Below are the code and all the weights of a small trained network. Each question names an input and a target symbol and asks about switching units off, where a switched-off unit gives its printed mean instead of its output.

import numpy as np


def w(rows, s, z=0):
    codes = np.array(rows[::2]) - 128.0
    scale = np.full(codes.shape[1], s)
    scale[-1] = z or s
    return codes * scale


def f(y):
    return np.maximum(y, 0)


def softmax(a):
    e = np.exp(a - a.max(-1, keepdims=True))
    return e / e.sum(-1, keepdims=True)


def log_softmax(a):
    a = a - a.max(-1, keepdims=True)
    return a - np.log(np.exp(a).sum(-1, keepdims=True))


def net(x, mask):
    ids = ['αημξπστψω'.index(c) for c in x.split()]
    T = len(ids)
    res = E[ids] + P[:T]
    r = res
    for j in range(2):
        rows = slice(3 * j, 3 * j + 3)
        q, k, v = (r @ M[0][rows].T for M in (Q, K, V))
        z = softmax(np.where(np.tri(T) > 0, q @ k.T / 3**0.5, -1e9)) @ v
        o = O[0][rows]
        res = res + np.where(mask[j], z, o[:, -1]) @ o[:, :-1]
    y = f(res @ A[0][:, :-1].T + A[0][:, -1])
    res = res + np.where(mask[2:6], y, B[0][:, -1]) @ B[0][:, :-1]
    return log_softmax(res[-1] @ U[:, :-1].T + U[:, -1])


Q, K, V, O, A, B = {}, {}, {}, {}, {}, {}
E = w([
[91,147,82,161,106],'α',
[62,149,87,161,105],'η',
[102,109,184,180,17],'μ',
[166,180,210,95,81],'ξ',
[175,97,101,172,43],'π',
[229,144,98,115,105],'σ',
[95,165,246,139,46],'τ',
[135,107,2,185,128],'ψ',
[120,217,148,83,180],'ω',
],0.012)
P = w([
[110,102,204,153,185],'0',
[159,168,74,241,155],'1',
[149,189,123,254,121],'2',
[154,195,146,252,121],'3',
[130,175,30,140,139],'4',
[139,176,58,160,143],'5',
[172,174,111,154,111],'6',
],0.0087)
Q[0] = w([
[89,139,114,130,139],'head 1',
[133,182,141,201,134],'head 1',
[96,61,109,33,120],'head 1',
[167,199,88,254,114],'head 2',
[150,243,116,165,135],'head 2',
[92,55,122,98,209],'head 2',
],0.0097)
K[0] = w([
[87,136,79,105,170],'head 1',
[144,62,214,93,173],'head 1',
[147,239,37,173,42],'head 1',
[85,18,166,110,139],'head 2',
[112,1,161,135,173],'head 2',
[114,252,68,187,126],'head 2',
],0.0075)
V[0] = w([
[138,130,48,177,95],'head 1',
[2,87,109,172,83],'head 1',
[178,13,173,157,6],'head 1',
[254,112,34,154,129],'head 2',
[33,97,44,161,162],'head 2',
[225,126,219,98,64],'head 2',
],0.0091)
O[0] = w([
[153,114,190,163,176,181],'head 1',
[247,231,128,206,126,4],'head 1',
[46,200,92,189,203,104],'head 1',
[124,48,184,201,170,194],'head 2',
[191,137,166,157,74,44],'head 2',
[56,131,90,127,182,203],'head 2',
],0.011,0.002)
A[0] = w([
[70,142,149,254,194,252],'neuron 1',
[87,175,150,178,151,100],'neuron 2',
[126,158,74,95,147,183],'neuron 3',
[47,134,50,40,166,66],'neuron 4',
],0.0075,0.0022)
B[0] = w([
[238,78,112,47,212,254],'neuron 1',
[102,98,65,131,207,171],'neuron 2',
[28,82,199,203,112,176],'neuron 3',
[84,69,167,253,22,238],'neuron 4',
],0.005,0.0098)
U = w([
[165,108,185,173,128,158],'α',
[178,177,113,96,98,135],'η',
[97,206,89,125,159,8],'μ',
[80,43,159,150,136,218],'ξ',
[135,173,102,100,220,51],'π',
[111,49,147,88,219,160],'σ',
[72,127,131,155,89,1],'τ',
[174,111,193,180,118,133],'ψ',
[136,50,82,2,40,176],'ω',
],0.0062,0.0028)

Each question gives the input, a string of symbols that net reads in full, and the target symbol t.
The units are the heads (3 rows each of Q, K, V and O) and the neurons (one row each of A and B). Each row of codes is followed by its name. A weight is (code - 128) times the scale printed after its matrix; where a second scale follows, it is the last column's (O, A, B and U).
mask holds one flag per unit, heads first, then neurons. A switched-off unit (its flag False) gives its mean, the last column of its rows in O or B, instead of its output. The means were averaged over made-up inputs and are rounded, as every weight is.
A unit's drop is (log p(t) with every unit on - log p(t) with that unit switched off) / (log p(t) with every unit on - log p(t) with every unit switched off).
The circuit of an input: a set's keep is (log p(t) with only the set's units on - log p(t) with every unit switched off) / (log p(t) with every unit on - log p(t) with every unit switched off). Starting from all 6 units, units are removed one at a time, each time the one whose removal leaves the highest keep (on an exact tie, the one counted first), for as long as the keep stays at least 0.8.
circuit, biggest first: the units of the circuit, biggest drop first
k most important neurons: the k neurons with the biggest drops, biggest first
which heads matter: for each layer, one digit per head in row order, 1 if its drop is at least 0.15 and else 0, layers parted by /
input ω σ η, target ω: circuit, biggest first => (head 1)
input σ ψ μ ψ ξ, target σ: circuit, biggest first => (head 2; head 1; neuron 4)
input ξ σ π π, target τ: which heads matter => 11
input σ ξ ω, target σ: 2 most important neurons => (neuron 1; neuron 2)
input τ μ η, target τ: which heads matter => 01
input σ σ π π σ π σ, target σ: circuit, biggest first => (head 2; head 1; neuron 1)
input σ ξ η, target σ: circuit, biggest first => (neuron 1; head 2)
input μ μ ψ, target π: circuit, biggest first => (head 1; neuron 1)
input τ η π, target τ: which heads matter => 01
input μ σ ψ ω, target μ: which heads matter => 11
input ξ ω σ σ, target τ: which heads matter => 11
input ξ σ σ σ ψ, target ξ: circuit, biggest first => (neuron 4; head 2; head 1)
input σ α μ σ σ π, target σ: circuit, biggest first => (head 2; head 1; neuron 1)
input ψ σ σ ψ η ξ η, target ψ: circuit, biggest first => (head 2)
input σ η ψ, target σ: circuit, biggest first => (head 2; neuron 1)
input σ ω σ, target σ: which heads matter => 01
input ω ψ η ω, target ω: which heads matter => 10
input ξ ψ σ σ, target ξ: which heads matter => 11
input σ ω ψ α, target σ: which heads matter => 01
input η τ ψ, target η: circuit, biggest first => (head 2; head 1)
input σ ψ τ π, target σ: circuit, biggest first => (head 2; neuron 1; head 1)
input ω σ τ, target ω: which heads matter => 10
input ξ σ ψ σ σ, target ξ: which heads matter => 11
input ξ ω ψ μ, target τ: circuit, biggest first => (head 2; head 1; neuron 4)
input σ ξ σ ξ, target σ: which heads matter => 01
input τ σ τ, target τ: which heads matter => 01
input σ ψ σ ψ μ η, target σ: circuit, biggest first => (head 2; neuron 1; head 1; neuron 4)
input ω σ ψ ψ σ μ, target ω: 2 most important neurons => (neuron 4; neuron 3)
input ξ σ σ ξ ξ η ω, target ξ: 2 most important neurons => (neuron 4; neuron 3)
input μ τ σ σ, target π: 2 most important neurons => (neuron 1; neuron 2)
